Below are the code and all the weights of a small trained network. Each question names an input and a target symbol and asks about switching units off, where a switched-off unit gives its printed mean instead of its output.

import numpy as np


def w(rows, s, z=0):
    codes = np.array(rows[::2]) - 128.0
    scale = np.full(codes.shape[1], s)
    scale[-1] = z or s
    return codes * scale


def f(y):
    return np.maximum(y, 0)


def softmax(a):
    e = np.exp(a - a.max(-1, keepdims=True))
    return e / e.sum(-1, keepdims=True)


def log_softmax(a):
    a = a - a.max(-1, keepdims=True)
    return a - np.log(np.exp(a).sum(-1, keepdims=True))


def net(x, mask):
    ids = ['βζθμξτφ'.index(c) for c in x.split()]
    T = len(ids)
    res = E[ids] + P[:T]
    u = 0
    for l in range(2):
        r = res
        for j in range(3):
            rows = slice(4 * j, 4 * j + 4)
            q, k, v = (r @ M[l][rows].T for M in (Q, K, V))
            z = softmax(np.where(np.tri(T) > 0, q @ k.T / 4**0.5, -1e9)) @ v
            o = O[l][rows]
            res = res + np.where(mask[u + j], z, o[:, -1]) @ o[:, :-1]
        u += 3
        y = f(res @ A[l][:, :-1].T + A[l][:, -1])
        res = res + np.where(mask[u : u + 8], y, B[l][:, -1]) @ B[l][:, :-1]
        u += 8
    return log_softmax(res[-1] @ U[:, :-1].T + U[:, -1])


Q, K, V, O, A, B = {}, {}, {}, {}, {}, {}
E = w([
[75,148,86,32,144,163,119,137],'β',
[179,130,175,45,176,145,133,152],'ζ',
[121,64,118,123,39,142,157,178],'θ',
[199,96,141,174,92,118,57,124],'μ',
[144,249,148,145,116,139,156,147],'ξ',
[165,138,193,91,102,153,105,83],'τ',
[156,145,78,107,94,182,89,95],'φ',
],0.017)
P = w([
[85,204,95,64,104,1,36,91],'0',
[125,143,91,76,134,87,101,81],'1',
[133,139,112,84,118,108,133,85],'2',
[140,142,119,99,110,136,144,101],'3',
[152,144,114,106,100,146,148,126],'4',
[151,141,129,108,92,161,153,140],'5',
[156,138,130,114,86,182,163,149],'6',
[158,128,134,123,79,199,160,162],'7',
[160,123,142,133,74,214,176,166],'8',
[160,119,142,138,69,224,181,178],'9',
[168,107,142,135,65,235,198,186],'10',
[190,105,125,156,79,251,217,182],'11',
],0.0064)
Q[0] = w([
[90,124,75,145,153,139,160,147],'L0H0',
[32,127,104,126,161,100,147,86],'L0H0',
[99,137,157,102,128,223,119,155],'L0H0',
[181,159,147,105,84,129,107,158],'L0H0',
[129,90,139,176,207,23,102,129],'L0H1',
[199,148,191,113,43,198,156,153],'L0H1',
[224,136,121,22,83,255,84,135],'L0H1',
[50,89,83,240,214,37,122,139],'L0H1',
[149,138,126,178,129,108,115,126],'L0H2',
[81,91,108,186,151,70,109,103],'L0H2',
[141,99,115,116,128,152,120,180],'L0H2',
[147,122,137,168,117,104,110,109],'L0H2',
],0.0092)
K[0] = w([
[108,62,99,93,132,74,87,150],'L0H0',
[102,101,99,125,183,4,94,112],'L0H0',
[50,103,94,135,135,155,145,189],'L0H0',
[144,135,190,177,69,191,157,168],'L0H0',
[114,186,65,107,168,71,103,77],'L0H1',
[64,60,123,81,44,177,171,210],'L0H1',
[108,125,156,175,54,174,165,254],'L0H1',
[140,169,141,95,218,72,85,43],'L0H1',
[103,65,89,156,113,81,76,114],'L0H2',
[103,150,95,129,104,85,101,6],'L0H2',
[166,141,155,151,138,123,127,106],'L0H2',
[107,78,94,131,142,58,86,109],'L0H2',
],0.0087)
V[0] = w([
[129,45,156,155,117,38,116,134],'L0H0',
[161,94,141,198,115,143,213,202],'L0H0',
[162,163,165,196,68,173,190,254],'L0H0',
[51,94,153,73,87,103,178,82],'L0H0',
[172,20,153,146,200,107,30,77],'L0H1',
[178,200,132,114,183,237,107,114],'L0H1',
[134,218,114,226,116,78,159,158],'L0H1',
[84,39,42,172,99,102,138,215],'L0H1',
[81,99,141,101,140,184,177,108],'L0H2',
[180,112,64,158,144,149,132,173],'L0H2',
[72,92,66,115,132,38,13,120],'L0H2',
[171,161,142,140,78,180,167,96],'L0H2',
],0.0062)
O[0] = w([
[81,133,134,113,108,171,81,192,18],'L0H0',
[72,83,149,197,196,233,168,146,97],'L0H0',
[120,86,130,204,179,161,187,114,209],'L0H0',
[163,85,149,130,106,171,77,133,106],'L0H0',
[139,164,157,73,87,162,112,253,3],'L0H1',
[136,184,124,113,175,239,61,39,125],'L0H1',
[94,91,153,137,161,175,190,60,123],'L0H1',
[96,102,104,192,139,50,167,218,139],'L0H1',
[98,112,81,94,187,164,96,217,98],'L0H2',
[81,104,182,165,142,112,150,118,111],'L0H2',
[109,185,144,180,92,110,70,134,56],'L0H2',
[164,102,82,109,145,102,156,59,201],'L0H2',
],0.006,0.0055)
A[0] = w([
[147,165,24,175,88,145,123,105,223],'L0N0',
[103,211,94,61,208,188,140,150,165],'L0N1',
[156,184,230,146,127,123,134,97,200],'L0N2',
[124,84,105,87,112,71,119,211,254],'L0N3',
[168,116,62,53,185,97,143,130,145],'L0N4',
[1,138,83,105,139,156,179,120,152],'L0N5',
[164,80,156,156,62,95,108,38,139],'L0N6',
[179,57,136,218,11,89,121,125,222],'L0N7',
],0.0064,0.0023)
B[0] = w([
[56,134,199,159,51,91,122,44,228],'L0N0',
[86,168,119,144,135,2,92,15,212],'L0N1',
[146,214,206,80,165,90,112,59,228],'L0N2',
[146,104,146,153,187,20,138,75,189],'L0N3',
[78,92,200,74,150,73,139,94,194],'L0N4',
[107,103,108,144,244,115,115,120,162],'L0N5',
[184,124,125,138,174,161,34,101,236],'L0N6',
[164,93,85,183,191,77,96,56,254],'L0N7',
],0.006,0.0067)
Q[1] = w([
[135,44,105,95,108,151,66,128],'L1H0',
[149,152,126,98,176,101,99,52],'L1H0',
[93,250,162,101,85,184,194,152],'L1H0',
[129,76,113,114,78,177,101,210],'L1H0',
[111,158,147,140,129,102,157,86],'L1H1',
[119,149,141,144,125,185,169,153],'L1H1',
[126,160,143,138,104,96,136,193],'L1H1',
[158,171,113,85,76,168,134,100],'L1H1',
[75,254,167,153,125,145,193,141],'L1H2',
[111,162,172,62,133,208,110,116],'L1H2',
[62,130,102,129,96,214,121,189],'L1H2',
[100,82,93,32,95,239,77,169],'L1H2',
],0.0097)
K[1] = w([
[143,182,137,109,110,164,122,193],'L1H0',
[129,112,102,157,121,153,171,156],'L1H0',
[152,111,142,118,128,139,132,15],'L1H0',
[140,180,159,110,113,125,45,130],'L1H0',
[105,119,87,123,133,170,162,100],'L1H1',
[153,93,127,91,160,141,84,98],'L1H1',
[151,154,155,96,176,101,137,84],'L1H1',
[116,145,114,93,66,167,70,101],'L1H1',
[117,119,112,146,219,171,107,2],'L1H2',
[146,112,101,100,126,138,73,109],'L1H2',
[104,166,131,117,131,69,75,66],'L1H2',
[128,150,141,96,95,89,65,131],'L1H2',
],0.011)
V[1] = w([
[99,88,54,210,76,91,148,136],'L1H0',
[219,124,148,176,102,172,121,140],'L1H0',
[97,110,128,143,175,88,166,137],'L1H0',
[206,159,194,184,166,104,156,160],'L1H0',
[112,193,158,94,145,102,114,149],'L1H1',
[153,119,144,81,143,148,146,125],'L1H1',
[130,94,92,99,107,140,130,107],'L1H1',
[165,186,120,113,95,132,111,134],'L1H1',
[182,61,152,160,143,127,74,123],'L1H2',
[182,160,193,141,132,254,102,125],'L1H2',
[145,148,46,242,90,127,40,100],'L1H2',
[99,216,111,150,94,121,162,119],'L1H2',
],0.0084)
O[1] = w([
[115,138,97,53,105,146,110,83,103],'L1H0',
[145,98,119,122,65,94,167,114,14],'L1H0',
[153,141,98,69,173,113,115,129,227],'L1H0',
[192,148,151,106,124,99,176,117,226],'L1H0',
[136,180,108,116,175,142,184,123,181],'L1H1',
[111,97,92,124,145,102,130,94,86],'L1H1',
[67,99,119,131,133,139,109,133,146],'L1H1',
[120,123,146,124,131,136,183,122,197],'L1H1',
[140,138,102,152,106,87,99,178,255],'L1H2',
[187,202,127,128,104,175,102,154,4],'L1H2',
[131,99,2,200,69,146,156,144,255],'L1H2',
[125,139,100,141,177,202,150,67,175],'L1H2',
],0.0095,0.0039)
A[1] = w([
[46,142,129,93,93,139,203,103,136],'L1N0',
[166,253,171,134,137,155,116,122,1],'L1N1',
[38,105,108,173,202,138,100,133,54],'L1N2',
[120,63,123,110,211,136,163,113,113],'L1N3',
[180,85,137,155,112,124,83,73,174],'L1N4',
[166,119,152,164,89,79,178,160,98],'L1N5',
[67,124,108,205,32,165,108,103,131],'L1N6',
[192,152,33,129,9,121,145,179,101],'L1N7',
],0.0066,0.0024)
B[1] = w([
[173,120,89,127,188,127,168,64,169],'L1N0',
[120,47,29,65,77,43,27,101,251],'L1N1',
[150,188,69,155,143,158,86,196,167],'L1N2',
[121,231,117,94,58,217,72,172,212],'L1N3',
[110,177,117,147,101,186,217,142,228],'L1N4',
[196,193,89,104,139,102,95,177,168],'L1N5',
[36,189,255,134,116,135,220,184,184],'L1N6',
[115,94,105,200,205,93,173,197,204],'L1N7',
],0.0052,0.012)
U = w([
[122,167,73,156,212,197,52,194,138],'β',
[144,125,230,145,174,74,140,152,129],'ζ',
[124,58,89,149,106,93,108,115,31],'θ',
[197,163,110,174,163,126,167,202,93],'μ',
[207,114,82,116,189,184,213,70,152],'ξ',
[216,196,93,96,2,152,42,153,104],'τ',
[59,130,197,167,41,169,144,119,255],'φ',
],0.0035,0.0029)

Each question gives the input, a string of symbols that net reads in full, and the target symbol t.
The units are the heads (4 rows each of Q, K, V and O) and the neurons (one row each of A and B). Each row of codes is followed by its name. A weight is (code - 128) times the scale printed after its matrix; where a second scale follows, it is the last column's (O, A, B and U).
mask holds one flag per unit, layer by layer, with each layer's heads first. A switched-off unit (its flag False) gives its mean, the last column of its rows in O or B, instead of its output. The means were averaged over made-up inputs and are rounded, as every weight is.
A unit's drop is (log p(t) with every unit on - log p(t) with that unit switched off) / (log p(t) with every unit on - log p(t) with every unit switched off).
The circuit of an input: a set's keep is (log p(t) with only the set's units on - log p(t) with every unit switched off) / (log p(t) with every unit on - log p(t) with every unit switched off). Starting from the 12 units with the biggest drops (on a tie, the unit counted first), units are removed one at a time, each time the one whose removal leaves the highest keep (on an exact tie, the one counted first), for as long as the keep stays at least 0.8.
units of the circuit, in order: the units of the circuit, biggest drop first
unit that matters most: the unit with the biggest drop
top k neurons: the k neurons with the biggest drops, biggest first
k most important neurons of layer l: the k neurons of layer l with the biggest drops, biggest first
input ξ ξ β ξ β β ξ μ τ ξ μ, target τ: 2 most important neurons of layer 0 : [L0N1; L0N7]
input τ μ ξ ξ φ ξ, target φ: unit that matters most : L1H0
input τ ξ ζ μ τ φ β τ ζ ξ, target ζ: units of the circuit, in order : [L0N0; L1H2]
input φ ξ θ ζ μ ζ β, target ζ: units of the circuit, in order : [L1H2; L0H1; L0N7; L0N3]
input ξ ξ ζ φ φ β μ ζ ζ τ, target τ: top 2 neurons : [L0N0; L0N1]
input ξ μ ζ θ ζ ζ β, target ζ: units of the circuit, in order : [L1H2; L0N7; L0H1; L0N3]
input μ ξ φ θ φ τ ξ φ ζ φ, target ζ: units of the circuit, in order : [L1H2; L0H1; L0N7; L0H2]
input ξ φ β ξ μ ξ μ μ μ ξ, target μ: top 2 neurons : [L1N7; L0N7]
input ξ θ ξ ζ τ, target ζ: units of the circuit, in order : [L0H1; L1H2; L0N7]
input β ξ τ β ξ μ ξ τ μ φ ξ, target τ: units of the circuit, in order : [L1H2; L0H1; L1N1; L0N1]
input β β θ φ, target θ: units of the circuit, in order : [L0H1; L1H2; L0N7]
input ξ μ β μ, target β: top 2 neurons : [L0N6; L0N7]
input τ ξ β φ τ τ, target τ: top 2 neurons : [L0N0; L1N1]
input θ ξ φ ξ ζ ζ τ μ ζ ξ ξ μ, target ξ: 2 most important neurons of layer 0 : [L0N3; L0N4]
input ξ ξ θ τ, target θ: top 2 neurons : [L0N7; L0N2]
input φ ξ β ξ ξ φ ξ ζ τ ξ β ξ, target β: 4 most important neurons of layer 0 : [L0N2; L0N5; L0N1; L0N4]
input μ ξ β ξ ξ θ τ μ, target θ: unit that matters most : L0H1
input φ τ β β, target β: units of the circuit, in order : [L1H0; L1N2]
input ξ τ ξ ξ φ ξ ξ τ τ μ β μ, target β: top 2 neurons : [L0N7; L0N6]
input μ τ ξ μ, target τ: 2 most important neurons of layer 0 : [L0N1; L0N6]
input ξ τ ξ, target τ: top 4 neurons : [L1N1; L0N6; L0N1; L0N0]
input ξ θ μ μ, target θ: units of the circuit, in order : [L1H2; L0H1; L0N7]
input τ τ φ τ φ θ, target θ: top 2 neurons : [L0N7; L0N3]
input φ μ ζ, target ζ: units of the circuit, in order : [L1H2; L0N4]
input ξ β ξ μ ξ ξ ξ φ, target φ: 3 most important neurons of layer 0 : [L0N2; L0N1; L0N0]
input μ ξ μ ζ, target ζ: unit that matters most : L0H2
input ξ τ μ, target μ: most important neuron of layer 0 : [L0N6]
input ζ ζ θ ξ ζ μ μ, target ζ: 4 most important neurons of layer 0 : [L0N7; L0N2; L0N0; L0N6]
input φ τ β, target β: top 2 neurons : [L0N2; L0N6]
